Below are the code and all the weights of a small trained network. Each question names an input and a class and asks about switching units off, where a switched-off unit gives its printed mean instead of its output.

import numpy as np


def w(rows, s, z=0):
    codes = np.array(rows[::2]) - 128.0
    scale = np.full(codes.shape[1], s)
    scale[-1] = z or s
    return codes * scale


def f(y):
    return y / 2 * (1 + np.tanh(0.7978845608 * (y + 0.044715 * y**3)))


def log_softmax(a):
    a = a - a.max(-1, keepdims=True)
    return a - np.log(np.exp(a).sum(-1, keepdims=True))


def net(x, mask):
    res = np.array(x, float).reshape(1, 8) / 4 @ E
    y = f(res @ A[0][:, :-1].T + A[0][:, -1])
    res = res + np.where(mask, y, B[0][:, -1]) @ B[0][:, :-1]
    return log_softmax(res[-1] @ U[:, :-1].T + U[:, -1])


A, B = {}, {}
E = w([
[180,123,38,172,60,18,125,128],'x0',
[149,152,227,150,210,100,141,99],'x1',
[43,228,122,79,235,177,135,117],'x2',
[71,114,84,174,107,214,134,199],'x3',
[215,54,175,108,145,135,197,230],'x4',
[193,80,163,91,89,209,254,49],'x5',
[170,155,122,87,148,88,115,99],'x6',
[80,49,156,173,158,137,190,71],'x7',
],0.0073)
A[0] = w([
[96,142,33,109,90,201,129,153,117],'neuron 1',
[148,151,137,152,105,121,152,173,43],'neuron 2',
[115,63,154,85,75,129,120,111,164],'neuron 3',
[165,121,108,96,128,93,154,97,140],'neuron 4',
[120,107,130,121,115,129,115,125,79],'neuron 5',
[144,204,170,156,75,206,55,105,151],'neuron 6',
[89,130,108,153,118,110,127,100,67],'neuron 7',
[129,131,100,145,123,145,128,130,137],'neuron 8',
[113,172,162,104,170,144,191,144,37],'neuron 9',
[164,59,137,186,131,153,251,54,164],'neuron 10',
[44,147,43,130,82,122,133,25,131],'neuron 11',
[95,131,156,98,132,110,129,121,161],'neuron 12',
[76,195,173,75,179,205,163,76,208],'neuron 13',
[121,149,137,109,139,111,142,141,2],'neuron 14',
[204,141,89,80,110,89,157,73,106],'neuron 15',
[151,54,142,79,44,192,128,74,149],'neuron 16',
[201,153,96,73,104,99,163,72,162],'neuron 17',
[132,126,145,173,120,128,152,114,104],'neuron 18',
[122,148,143,110,177,198,152,87,109],'neuron 19',
[106,145,58,113,95,169,138,164,104],'neuron 20',
[44,108,140,131,239,141,143,69,165],'neuron 21',
[119,125,104,138,120,119,137,150,1],'neuron 22',
[137,141,151,120,133,127,92,145,111],'neuron 23',
[145,111,129,169,170,82,166,158,27],'neuron 24',
],0.018,0.0047)
B[0] = w([
[87,107,109,47,112,154,134,147,194],'neuron 1',
[99,99,125,155,145,152,154,140,141],'neuron 2',
[172,121,134,100,142,93,160,156,169],'neuron 3',
[148,123,117,174,131,141,129,122,164],'neuron 4',
[151,154,120,119,123,139,141,135,129],'neuron 5',
[99,138,124,193,136,113,123,107,182],'neuron 6',
[120,162,135,124,117,94,123,111,146],'neuron 7',
[105,125,153,106,137,117,119,141,140],'neuron 8',
[202,136,130,95,114,81,111,113,176],'neuron 9',
[105,87,135,51,59,139,161,171,234],'neuron 10',
[53,160,128,219,76,106,98,99,200],'neuron 11',
[134,124,122,145,137,127,140,152,149],'neuron 12',
[177,108,136,113,252,146,142,151,252],'neuron 13',
[153,100,129,130,108,170,115,94,130],'neuron 14',
[137,131,143,205,153,157,139,113,185],'neuron 15',
[190,73,139,133,53,164,176,153,204],'neuron 16',
[154,122,130,217,134,105,131,138,188],'neuron 17',
[150,130,80,85,105,134,114,116,143],'neuron 18',
[159,167,117,90,188,105,93,112,195],'neuron 19',
[65,122,140,66,167,111,136,132,175],'neuron 20',
[99,107,124,195,217,172,147,138,220],'neuron 21',
[120,162,139,100,146,168,130,89,133],'neuron 22',
[127,103,126,160,116,113,174,137,143],'neuron 23',
[102,112,128,152,94,126,151,141,150],'neuron 24',
],0.027,0.023)
U = w([
[124,111,136,137,58,120,167,127,235],'0',
[184,183,112,112,112,183,102,57,22],'1',
[93,123,111,108,169,143,145,136,149],'2',
[194,106,143,93,171,140,164,146,104],'3',
[154,150,136,221,183,116,132,103,201],'4',
[98,183,114,145,86,72,97,69,47],'5',
[169,159,152,89,122,169,95,2,4],'6',
],0.0099,0.0039)

Each question gives the input, the list of numbers given to net, and the class t.
The units are the neurons (one row each of A and B). Each row of codes is followed by its name. A weight is (code - 128) times the scale printed after its matrix; where a second scale follows, it is the last column's (A, B and U).
mask holds one flag per neuron, in row order. A switched-off neuron (its flag False) gives its mean, the last column of its row in B, instead of its output. The means were averaged over made-up inputs and are rounded, as every weight is.
A unit's drop is (log p(t) with every unit on - log p(t) with that unit switched off) / (log p(t) with every unit on - log p(t) with every unit switched off).
The circuit of an input: a set's keep is (log p(t) with only the set's units on - log p(t) with every unit switched off) / (log p(t) with every unit on - log p(t) with every unit switched off). Starting from the 12 units with the biggest drops (on a tie, the unit counted first), units are removed one at a time, each time the one whose removal leaves the highest keep (on an exact tie, the one counted first), for as long as the keep stays at least 0.8.
units of the circuit, in order: the units of the circuit, biggest drop first
unit that matters most: the unit with the biggest drop
k most important neurons: the k neurons with the biggest drops, biggest first
drop when u is switched off: that unit's drop, to one decimal
input [-4,-4,-4,4,-7,-5,-6,5], class 5: units of the circuit, in order : (neuron 11; neuron 13)
input [4,-6,5,4,0,-6,-8,-3], class 2: units of the circuit, in order : (neuron 20)
input [0,-6,-8,1,-3,0,8,-7], class 4: 3 most important neurons : (neuron 10; neuron 15; neuron 17)
input [1,1,-7,4,1,-6,6,4], class 0: 2 most important neurons : (neuron 13; neuron 21)
input [-5,5,7,-6,7,-6,6,8], class 4: 2 most important neurons : (neuron 21; neuron 10)
input [-3,-4,5,-7,5,-6,4,2], class 4: 2 most important neurons : (neuron 10; neuron 1)
input [7,-5,7,-6,-1,3,-7,-1], class 5: 3 most important neurons : (neuron 13; neuron 21; neuron 11)
input [-7,1,0,1,-4,-4,6,-8], class 4: 2 most important neurons : (neuron 6; neuron 10)
input [1,-2,-4,-1,1,3,3,-5], class 4: 3 most important neurons : (neuron 10; neuron 15; neuron 17)
input [-2,-1,3,-6,5,-6,6,3], class 4: 2 most important neurons : (neuron 10; neuron 1)
input [-3,-1,5,6,2,-1,0,-8], class 2: 4 most important neurons : (neuron 16; neuron 20; neuron 1; neuron 6)
input [2,-1,-3,0,-5,2,-1,-4], class 4: 4 most important neurons : (neuron 10; neuron 17; neuron 15; neuron 9)
input [7,-3,5,-7,-6,-8,-3,5], class 5: 2 most important neurons : (neuron 13; neuron 11)
input [7,8,4,8,3,-5,-6,-8], class 2: unit that matters most : neuron 16
input [2,-7,-7,-1,-5,7,0,-7], class 0: drop when neuron 16 is switched off : 0.4
input [5,8,-5,-5,7,4,8,3], class 0: drop when neuron 10 is switched off : 1.1
input [8,-6,-4,1,7,-2,2,6], class 0: drop when neuron 13 is switched off : 0.7
